Below is a small trained network, with its code and all its weights. Each question gives an input and a class and asks what happens when units are switched off, that is, made to give their printed mean instead of their output.

import numpy as np


def w(rows, s, z=0):
    codes = np.array(rows[::2]) - 128.0
    scale = np.full(codes.shape[1], s)
    scale[-1] = z or s
    return codes * scale


def f(y):
    return y / 2 * (1 + np.tanh(0.7978845608 * (y + 0.044715 * y**3)))


def log_softmax(a):
    a = a - a.max(-1, keepdims=True)
    return a - np.log(np.exp(a).sum(-1, keepdims=True))


def net(x, mask):
    res = np.array(x, float).reshape(1, 5) / 4 @ E
    y = f(res @ A[0][:, :-1].T + A[0][:, -1])
    res = res + np.where(mask, y, B[0][:, -1]) @ B[0][:, :-1]
    return log_softmax(res[-1] @ U[:, :-1].T + U[:, -1])


A, B = {}, {}
E = w([
[97,104,197,138,184,162,127,98],'x0',
[128,128,129,129,127,128,128,128],'x1',
[111,63,139,124,70,180,134,158],'x2',
[102,118,151,120,137,104,9,159],'x3',
[128,128,127,128,128,128,128,128],'x4',
],0.012)
A[0] = w([
[124,114,123,124,132,124,122,129,103],'N0',
[118,126,138,131,132,136,138,141,104],'N1',
[118,103,177,137,123,169,137,136,82],'N2',
[116,118,104,115,80,132,147,172,152],'N3',
[114,124,121,149,133,119,118,133,117],'N4',
[132,126,134,121,100,122,103,161,110],'N5',
[119,135,151,130,113,130,143,120,136],'N6',
[158,195,84,119,120,24,132,130,203],'N7',
[107,50,189,124,126,211,136,119,19],'N8',
[139,126,84,128,55,166,219,129,252],'N9',
[134,126,130,133,136,122,115,132,121],'N10',
[130,145,140,132,136,137,155,121,214],'N11',
[118,121,126,123,84,121,53,172,119],'N12',
[103,125,155,120,196,86,32,148,144],'N13',
[140,125,130,129,87,127,149,120,183],'N14',
[106,68,191,125,122,207,136,120,33],'N15',
[114,157,143,124,243,117,193,75,176],'N16',
[128,126,114,130,130,127,123,128,123],'N17',
[113,114,117,117,95,117,74,156,133],'N18',
[134,139,117,141,80,140,189,133,246],'N19',
[138,120,132,125,120,133,124,118,128],'N20',
[136,147,144,130,163,138,206,78,231],'N21',
[131,110,109,131,51,126,123,176,114],'N22',
[127,128,128,137,96,123,163,123,203],'N23',
[118,116,128,114,103,113,68,162,170],'N24',
[137,130,136,119,131,137,125,129,116],'N25',
[120,93,83,127,7,125,121,170,119],'N26',
[126,122,136,133,169,109,71,122,142],'N27',
[112,74,197,132,120,199,138,126,41],'N28',
[125,119,136,120,130,141,127,131,90],'N29',
[122,156,187,148,219,99,112,55,111],'N30',
[139,97,110,132,40,116,115,158,110],'N31',
[163,192,54,135,114,22,116,109,212],'N32',
[120,141,173,125,195,89,99,108,125],'N33',
[132,133,109,126,136,123,117,135,102],'N34',
[125,114,126,124,89,117,69,164,121],'N35',
[137,134,112,127,75,142,186,127,243],'N36',
[116,136,157,132,182,97,68,129,126],'N37',
[121,118,139,135,122,138,125,124,92],'N38',
[153,189,82,122,124,24,135,137,201],'N39',
],0.011,0.003)
B[0] = w([
[126,132,133,130,121,134,126,134,125],'N0',
[126,132,119,132,133,134,129,133,128],'N1',
[108,122,99,138,128,121,112,152,165],'N2',
[143,117,157,88,129,147,138,113,168],'N3',
[130,125,142,128,123,131,120,136,128],'N4',
[123,119,169,152,134,145,145,128,145],'N5',
[136,130,110,132,124,119,122,131,136],'N6',
[75,114,62,148,129,132,94,171,232],'N7',
[73,122,63,145,128,125,89,171,212],'N8',
[156,128,88,2,136,129,100,95,254],'N9',
[128,132,137,125,124,131,122,135,129],'N10',
[141,126,101,135,125,102,138,110,165],'N11',
[111,116,196,205,129,160,166,138,189],'N12',
[136,191,192,59,134,136,73,176,221],'N13',
[131,122,121,93,132,127,123,119,156],'N14',
[84,124,64,145,130,122,96,172,205],'N15',
[179,123,121,193,118,58,217,27,255],'N16',
[124,128,129,127,127,131,129,132,127],'N17',
[116,115,184,180,123,155,146,135,171],'N18',
[146,117,90,65,132,113,102,106,207],'N19',
[125,127,127,125,129,129,128,129,129],'N20',
[141,107,76,188,118,64,183,63,242],'N21',
[154,118,197,115,129,152,160,108,178],'N22',
[136,127,104,102,132,117,114,112,165],'N23',
[114,120,180,170,116,182,136,150,182],'N24',
[127,132,126,128,128,128,131,130,127],'N25',
[182,119,232,103,128,165,173,94,211],'N26',
[134,158,161,96,131,133,99,155,172],'N27',
[89,128,64,145,136,128,100,167,201],'N28',
[123,134,120,132,127,137,131,139,127],'N29',
[195,185,180,95,116,95,145,80,229],'N30',
[155,125,199,123,132,160,166,107,180],'N31',
[66,111,61,151,137,138,87,181,246],'N32',
[163,187,158,94,123,103,107,118,191],'N33',
[124,125,134,132,120,136,120,139,128],'N34',
[118,117,185,190,124,158,154,136,175],'N35',
[142,123,92,55,131,124,107,105,208],'N36',
[142,180,163,83,132,130,92,151,187],'N37',
[118,124,130,131,128,130,123,136,128],'N38',
[77,112,67,146,126,132,91,169,228],'N39',
],0.025,0.0095)
U = w([
[64,43,2,129,138,91,109,126,203],'0',
[215,164,176,14,136,124,106,100,212],'1',
[35,151,130,204,141,144,58,220,70],'2',
[165,97,207,181,106,164,221,105,12],'3',
[193,137,140,179,114,69,227,55,111],'4',
],0.0055,0.0011)

Each question gives the input, the list of numbers given to net, and the class t.
The units are the neurons (one row each of A and B). Each row of codes is followed by its name. A weight is (code - 128) times the scale printed after its matrix; where a second scale follows, it is the last column's (A, B and U).
mask holds one flag per neuron, in row order. A switched-off neuron (its flag False) gives its mean, the last column of its row in B, instead of its output. The means were averaged over made-up inputs and are rounded, as every weight is.
A unit's drop is (log p(t) with every unit on - log p(t) with that unit switched off) / (log p(t) with every unit on - log p(t) with every unit switched off).
The circuit of an input: a set's keep is (log p(t) with only the set's units on - log p(t) with every unit switched off) / (log p(t) with every unit on - log p(t) with every unit switched off). Starting from the 12 units with the biggest drops (on a tie, the unit counted first), units are removed one at a time, each time the one whose removal leaves the highest keep (on an exact tie, the one counted first), for as long as the keep stays at least 0.8.
units of the circuit, in order: the units of the circuit, biggest drop first
k most important neurons: the k neurons with the biggest drops, biggest first
drop of u: that unit's drop, to one decimal
input [8,3,0,-2,-8], class 4: units of the circuit, in order	N16
input [-8,-1,1,-6,-4], class 1: 2 most important neurons	N26; N9
input [3,-5,0,-8,-7], class 4: 3 most important neurons	N16; N32; N7
input [1,-6,-8,-1,-7], class 4: 2 most important neurons	N16; N30
input [8,2,1,7,7], class 2: 3 most important neurons	N8; N9; N15
input [0,-7,-8,4,-6], class 2: 4 most important neurons	N32; N7; N39; N9
input [0,0,-2,-5,1], class 0: 2 most important neurons	N26; N30
input [1,8,-2,-7,7], class 4: 2 most important neurons	N16; N8
input [-2,3,7,0,-7], class 1: 2 most important neurons	N9; N16
input [4,-1,1,2,-6], class 2: 2 most important neurons	N9; N26
input [-5,-8,0,3,-7], class 2: 2 most important neurons	N16; N32
input [-6,3,1,-6,6], class 1: drop of N9	1.2
input [0,8,-4,6,6], class 2: drop of N9	0.2
input [-7,-7,1,-1,0], class 1: units of the circuit, in order	N26
input [0,7,-4,1,6], class 2: drop of N9	0.5
input [-6,2,-6,-8,1], class 0: drop of N37	0.0
